Below are the code and all the weights of a small trained network. Each question names an input and a class and asks about switching units off, where a switched-off unit gives its printed mean instead of its output.

import numpy as np


def w(rows, s, z=0):
    codes = np.array(rows[::2]) - 128.0
    scale = np.full(codes.shape[1], s)
    scale[-1] = z or s
    return codes * scale


def f(y):
    return y / 2 * (1 + np.tanh(0.7978845608 * (y + 0.044715 * y**3)))


def log_softmax(a):
    a = a - a.max(-1, keepdims=True)
    return a - np.log(np.exp(a).sum(-1, keepdims=True))


def net(x, mask):
    res = np.array(x, float).reshape(1, 5) / 4 @ E
    y = f(res @ A[0][:, :-1].T + A[0][:, -1])
    res = res + np.where(mask, y, B[0][:, -1]) @ B[0][:, :-1]
    return log_softmax(res[-1] @ U[:, :-1].T + U[:, -1])


A, B = {}, {}
E = w([
[126,156,129,100,165,91,63,97],'x0',
[121,123,241,179,137,211,86,146],'x1',
[116,149,97,118,159,153,85,9],'x2',
[146,182,125,127,168,152,92,54],'x3',
[140,131,98,105,119,21,177,120],'x4',
],0.011)
A[0] = w([
[124,122,179,139,127,250,115,161,248],'n0',
[128,136,100,109,164,138,104,91,205],'n1',
[118,133,119,143,131,96,144,108,190],'n2',
[118,120,155,153,124,173,117,141,153],'n3',
[118,96,155,171,148,179,115,142,145],'n4',
[122,82,96,121,115,53,215,175,233],'n5',
[120,151,132,128,147,105,98,84,253],'n6',
],0.016,0.0024)
B[0] = w([
[142,83,203,120,78,249,150,122,247],'n0',
[128,148,151,130,167,120,84,141,178],'n1',
[104,120,142,117,140,94,84,145,154],'n2',
[116,111,132,110,98,160,140,89,180],'n3',
[132,171,126,113,85,191,168,104,191],'n4',
[127,103,88,144,63,30,173,155,255],'n5',
[129,141,86,139,186,143,116,125,177],'n6',
],0.018,0.02)
U = w([
[131,168,105,113,254,122,35,105,41],'0',
[121,91,92,124,81,62,188,193,253],'1',
[142,101,171,111,104,205,144,125,170],'2',
],0.0098,0.00048)

Each question gives the input, the list of numbers given to net, and the class t.
The units are the neurons (one row each of A and B). Each row of codes is followed by its name. A weight is (code - 128) times the scale printed after its matrix; where a second scale follows, it is the last column's (A, B and U).
mask holds one flag per neuron, in row order. A switched-off neuron (its flag False) gives its mean, the last column of its row in B, instead of its output. The means were averaged over made-up inputs and are rounded, as every weight is.
A unit's drop is (log p(t) with every unit on - log p(t) with that unit switched off) / (log p(t) with every unit on - log p(t) with every unit switched off).
most important unit: the unit with the biggest drop
k most important neurons: the k neurons with the biggest drops, biggest first
drop when u is switched off: that unit's drop, to one decimal
input [3,2,4,-1,-1], class 0: 2 most important neurons -> (n0, n5)
input [-4,3,-1,2,4], class 1: 2 most important neurons -> (n0, n4)
input [7,4,6,-8,6], class 0: most important unit -> n5
input [1,1,3,-4,2], class 1: 2 most important neurons -> (n0, n1)
input [-3,0,3,2,5], class 1: 2 most important neurons -> (n0, n1)
input [8,1,-2,1,6], class 0: 3 most important neurons -> (n5, n0, n6)
input [-8,-3,1,7,2], class 1: 2 most important neurons -> (n0, n6)
input [2,1,4,-4,1], class 0: 2 most important neurons -> (n5, n0)
input [3,6,4,1,5], class 0: drop when n0 is switched off -> 0.2
input [0,-2,-6,4,-1], class 1: drop when n0 is switched off -> 0.7
input [7,5,-2,6,5], class 0: drop when n3 is switched off -> 0.0
